Questions about the table below. Indices start at 1.
1) Which number is the top entry of the column that holds the largest entry?
2) Which number is the entry in row 1 and column 3?
3) Which number is the entry in row 3 and column 1?
4) Which number is the entry in the bottom-right corner?
5) Which number is the entry at row 1, column 1?
6) Which number is the entry in row 2 and column 1?
7) Which number is the entry in the bottom-left corner?
8) Which number is the entry directly above the smallest entry?
[[41 43 48 50 46 39 51 21]
 [28 39 74 44 19 55 40 40]
 [49 29 21 29 43 66 44 48]
 [42 32 32 60 42 44 37 49]
 [15 74 47 70 38 28 28 38]
 [46 69 46 65 41 53 53 52]
 [31 41 59 45 40 39 43 40]
 [41 45 56 50 32 46 30 13]
 [52 54 48 33 58 50 48 58]
 [55 40 68 63 61 29 78 34]]
1) 51
2) 48
3) 49
4) 34
5) 41
6) 28
7) 55
8) 40

m = [[0.13, -0.11, -0.01, 0.01], [0.05, 0.03, -0.12, 0.00], [0.22, -0.15, -0.01, -0.08], [0.21, -0.12, -0.02, -0.05], [-0.03, 0.01, -0.05, 0.00], [-0.09, 0.15, -0.11, -0.02], [0.08, 0.01, -0.03, -0.03], [0.08, 0.01, -0.04, -0.10], [0.02, -0.10, -0.07, -0.06], [0.09, -0.09, -0.01, -0.06], [0.09, -0.01, 0.03, -0.02]]
The entry just right of 0.15: -0.11
What is the 2nd largest entry? 0.21
What is the smallest entry? -0.15
What is the 3rd largest entry? 0.15
What is the first entry in reading order? 0.13
What is the second entry in reading order? -0.11

grid =
0.08	-0.16	0.09	0.09	0.10	0.09	0.07	0.11	0.10	0.10
0.09	-0.27	0.11	0.10	0.08	0.07	0.12	0.07	0.13	0.15
0.08	0.13	0.08	0.09	0.08	0.17	0.05	0.14	0.08	0.12
0.09	0.07	0.11	0.06	0.10	0.06	0.10	0.09	0.11	0.05
0.13	-0.02	0.10	0.24	0.09	0.03	0.03	0.10	0.14	0.15
Rows and columns are numbered from 1.
The entry just right of the smallest entry: 0.11
The entry in row 1 and column 2?
A: -0.16
The entry just left of the largest entry?
A: 0.10
The top-right entry?
A: 0.10
The top-left entry: 0.08
The bottom entry of the column that holds the smallest entry: -0.02
The entry at row 2, column 1?
A: 0.09
The bottom-right entry?
A: 0.15
The entry at row 3, column 1?
A: 0.08
The bottom-left entry: 0.13
The entry at row 1, column 3 -> 0.09
The entry directly below the smallest entry?
A: 0.13

W =
6798	4098	6014	8501	4923	6793	7343	5619	6128
3683	7067	5027	8786	4761	4628	2633	6153	5117
4355	4964	4572	7893	7835	3831	6039	5024	5932
Indices start at 1.
Find the bottom-left entry.
4355
The entry at row 1, column 3 is 6014
The entry in the bottom-right corner -> 5932
Find the entry at row 2, column 1.
3683
The entry directly below 7343: 2633
The entry just left of the largest entry -> 5027
The entry directly above 7835 -> 4761
Find the entry in row 1 and column 2.
4098
The entry just left of 4572 -> 4964
The maximum is 8786
Find the bottom entry of the column that holds the smallest entry.
6039
The entry directly below the largest entry is 7893

[[5344, 5915, 4787, 5986, 7093, 5818, 5785, 4320, 4720, 5679, 3514, 5883], [5437, 5571, 5683, 5007, 5612, 5663, 5345, 6352, 4301, 5553, 5617, 5167], [4230, 3147, 8437, 4026, 2357, 3032, 3626, 3180, 5658, 3418, 5253, 3503], [5538, 5608, 3078, 6029, 5305, 5563, 5857, 5090, 7261, 5627, 5899, 6175], [5580, 5544, 5929, 4855, 5225, 5699, 5215, 7115, 4044, 5585, 6042, 4976], [5654, 5302, 4894, 4672, 3923, 5514, 5246, 7819, 5697, 5532, 8008, 5095], [5232, 5403, 5847, 5148, 5791, 5411, 5277, 5305, 4439, 5337, 4846, 5167], [5195, 5181, 5804, 4801, 5020, 5238, 5160, 5804, 4909, 5222, 5945, 5007], [5096, 5043, 7278, 4338, 5083, 5143, 4804, 6128, 3449, 5066, 5513, 4429], [5438, 5787, 4248, 5694, 6137, 5770, 5782, 5260, 5582, 5697, 5162, 5870], [4939, 5353, 6357, 5189, 6500, 5270, 5258, 4110, 3971, 5170, 3685, 5135]]
Give the entry just right of 5694.
6137
The entry just right of 4439: 5337
Give the entry just left of 3626.
3032
The third smallest entry -> 3078
The entry just right of the largest entry is 4026
Give the entry just left of 5847.
5403
The 1st entry in reading order: 5344
Give the 2nd largest entry.
8008
The entry just left of 3418 -> 5658
The third largest entry: 7819

a =
[[-361 -116  281   32  401 -310 -480   48 -796  338  916 -286 -300]
 [ -18  735 -164  -87 -695   52 -362 -554  372 -822  255 -135  614]]
The bottom entry of the column that holds the smallest entry is -822
The entry in the bottom-left corner: -18
The entry just left of -362: 52
Read off the entry just right of the smallest entry.
Answer: 255
The top-right entry is -300
The top-left entry is -361
Read off the last entry, reading row by row.
Answer: 614
Read off the 2nd entry on the main diagonal.
Answer: 735
Read off the entry directly above -164.
Answer: 281
The entry just left of the smallest entry is 372

Read these off the row that follows.
1) The entry just left of 1.99?
2) The entry just left of 0.57?
3) The entry just left of the smallest entry?
4) The entry just right of -3.15?
[ 2.20 -0.92 -3.15  1.45  0.13  1.99  2.44  4.36  0.57  3.90]
1) 0.13
2) 4.36
3) -0.92
4) 1.45
